Below are the code and all the weights of a small trained network. Each question names an input and a target symbol and asks about switching units off, where a switched-off unit gives its printed mean instead of its output.

import numpy as np


def w(rows, s, z=0):
    codes = np.array(rows[::2]) - 128.0
    scale = np.full(codes.shape[1], s)
    scale[-1] = z or s
    return codes * scale


def f(y):
    return y / 2 * (1 + np.tanh(0.7978845608 * (y + 0.044715 * y**3)))


def softmax(a):
    e = np.exp(a - a.max(-1, keepdims=True))
    return e / e.sum(-1, keepdims=True)


def log_softmax(a):
    a = a - a.max(-1, keepdims=True)
    return a - np.log(np.exp(a).sum(-1, keepdims=True))


def net(x, mask):
    ids = ['αβγδζηθξπφψω'.index(c) for c in x.split()]
    T = len(ids)
    res = E[ids] + P[:T]
    q, k, v = (res @ M[0].T for M in (Q, K, V))
    z = softmax(np.where(np.tri(T) > 0, q @ k.T / 2**0.5, -1e9)) @ v
    res = res + np.where(mask[0], z, O[0][:, -1]) @ O[0][:, :-1]
    y = f(res @ A[0][:, :-1].T + A[0][:, -1])
    res = res + np.where(mask[1:9], y, B[0][:, -1]) @ B[0][:, :-1]
    return log_softmax(res[-1] @ U[:, :-1].T + U[:, -1])


Q, K, V, O, A, B = {}, {}, {}, {}, {}, {}
E = w([
[1,105,61,90,139,168,35,125],'α',
[39,87,116,136,113,173,88,151],'β',
[48,127,61,99,86,119,13,149],'γ',
[108,93,165,155,56,132,90,194],'δ',
[14,63,126,94,184,207,81,136],'ζ',
[160,30,205,240,66,156,137,193],'η',
[79,249,62,86,158,130,184,110],'θ',
[129,129,100,149,41,66,4,179],'ξ',
[98,55,176,167,102,179,107,174],'π',
[103,21,215,189,126,200,176,199],'φ',
[51,39,163,144,158,202,127,154],'ψ',
[168,110,199,173,8,78,121,243],'ω',
],0.0087)
P = w([
[201,187,125,170,134,150,100,16],'0',
[12,92,157,107,76,147,70,237],'1',
[3,107,159,112,66,149,80,236],'2',
[6,109,162,123,65,151,77,225],'3',
[8,97,140,133,73,143,90,231],'4',
[7,93,132,150,65,140,92,228],'5',
[17,73,116,160,71,137,91,222],'6',
[17,75,108,167,77,138,73,225],'7',
[25,65,116,181,85,135,70,227],'8',
[26,56,103,176,86,125,69,229],'9',
[28,61,115,190,75,126,71,229],'10',
[43,53,122,183,74,111,49,247],'11',
],0.0042)
Q[0] = w([
[16,72,123,178,44,182,33,247],'head 1',
[167,144,124,87,159,85,152,85],'head 1',
],0.011)
K[0] = w([
[205,252,80,108,184,132,231,3],'head 1',
[58,58,138,124,73,97,50,216],'head 1',
],0.0065)
V[0] = w([
[29,156,48,37,222,167,89,48],'head 1',
[124,82,183,149,212,254,198,133],'head 1',
],0.0082)
O[0] = w([
[176,120,122,53,62,230,159,123,197],'head 1',
[66,73,155,65,64,46,143,2,1],'head 1',
],0.0099,0.0035)
A[0] = w([
[166,167,96,190,231,103,62,168,71],'neuron 1',
[100,31,230,180,111,162,121,115,254],'neuron 2',
[44,73,200,126,121,24,157,42,93],'neuron 3',
[158,112,127,105,135,212,119,191,110],'neuron 4',
[107,119,121,27,121,186,170,167,141],'neuron 5',
[146,54,141,1,17,167,145,69,117],'neuron 6',
[106,62,159,86,46,77,137,35,133],'neuron 7',
[51,163,111,147,221,55,159,154,145],'neuron 8',
],0.0067,0.0052)
B[0] = w([
[129,62,198,162,212,148,202,152,220],'neuron 1',
[78,148,104,123,65,93,58,120,246],'neuron 2',
[214,70,2,134,122,128,197,106,189],'neuron 3',
[193,148,77,151,96,166,185,110,255],'neuron 4',
[163,192,159,179,71,138,173,52,216],'neuron 5',
[67,146,250,131,166,99,199,149,238],'neuron 6',
[129,21,106,35,221,166,201,172,162],'neuron 7',
[203,238,178,229,100,71,181,42,197],'neuron 8',
],0.0069,0.0076)
U = w([
[113,229,152,137,98,134,172,93,169],'α',
[74,118,149,114,99,148,52,137,230],'β',
[220,128,28,117,101,175,102,130,72],'γ',
[95,156,156,141,121,93,2,144,233],'δ',
[108,119,200,101,164,111,157,117,51],'ζ',
[190,133,102,165,118,85,141,65,91],'η',
[150,143,142,124,127,128,153,111,10],'θ',
[146,108,117,153,192,166,151,168,139],'ξ',
[93,82,76,118,135,117,37,123,242],'π',
[181,87,61,103,148,126,169,122,13],'φ',
[107,78,122,88,168,129,149,145,107],'ψ',
[136,149,209,154,165,96,120,95,5],'ω',
],0.0079,0.003)

Each question gives the input, a string of symbols that net reads in full, and the target symbol t.
The units are the heads (2 rows each of Q, K, V and O) and the neurons (one row each of A and B). Each row of codes is followed by its name. A weight is (code - 128) times the scale printed after its matrix; where a second scale follows, it is the last column's (O, A, B and U).
mask holds one flag per unit, heads first, then neurons. A switched-off unit (its flag False) gives its mean, the last column of its rows in O or B, instead of its output. The means were averaged over made-up inputs and are rounded, as every weight is.
A unit's drop is (log p(t) with every unit on - log p(t) with that unit switched off) / (log p(t) with every unit on - log p(t) with every unit switched off).
The circuit of an input: a set's keep is (log p(t) with only the set's units on - log p(t) with every unit switched off) / (log p(t) with every unit on - log p(t) with every unit switched off). Starting from all 9 units, units are removed one at a time, each time the one whose removal leaves the highest keep (on an exact tie, the one counted first), for as long as the keep stays at least 0.8.
units of the circuit, in order: the units of the circuit, biggest drop first
top k neurons: the k neurons with the biggest drops, biggest first
drop of u: that unit's drop, to one decimal
input ζ η ξ, target ζ: units of the circuit, in order => (head 1; neuron 6; neuron 7)
input ζ π γ η, target ζ: units of the circuit, in order => (head 1; neuron 6)
input γ π ξ ξ ξ φ α δ ξ γ ξ α, target γ: units of the circuit, in order => (head 1; neuron 6)
input ω π ψ α α, target ω: units of the circuit, in order => (head 1; neuron 8; neuron 1)
input γ ξ α η φ δ, target γ: units of the circuit, in order => (head 1; neuron 6)
input ψ ξ ξ γ, target ψ: top neuron => (neuron 7)
input η ξ φ γ γ β ξ α, target η: units of the circuit, in order => (head 1; neuron 8; neuron 3)
input η δ ξ η δ, target η: units of the circuit, in order => (head 1; neuron 3)
input γ ξ φ, target γ: units of the circuit, in order => (head 1; neuron 6; neuron 4)
input ω ξ η, target ω: units of the circuit, in order => (head 1; neuron 8)
input θ β ξ β γ φ, target α: top 2 neurons => (neuron 5; neuron 6)
input α ζ η β, target α: units of the circuit, in order => (head 1; neuron 5; neuron 6)
input ξ φ ζ π ξ, target ξ: top 2 neurons => (neuron 1; neuron 2)
input η η ξ α ξ γ γ γ η ζ γ, target η: top 2 neurons => (neuron 8; neuron 3)
input δ ξ ξ, target δ: top neuron => (neuron 4)
input ψ ξ α ζ β ξ, target ψ: top 2 neurons => (neuron 7; neuron 6)
input β ξ η, target β: top 2 neurons => (neuron 2; neuron 8)
input γ ω α φ ξ γ ξ η, target γ: drop of head 1 => 0.8
input δ γ δ ξ γ α, target δ: drop of neuron 4 => 0.2
input α ξ η γ, target α: drop of head 1 => 1.8
input δ ξ γ α π ω ζ β η, target δ: top neuron => (neuron 2)
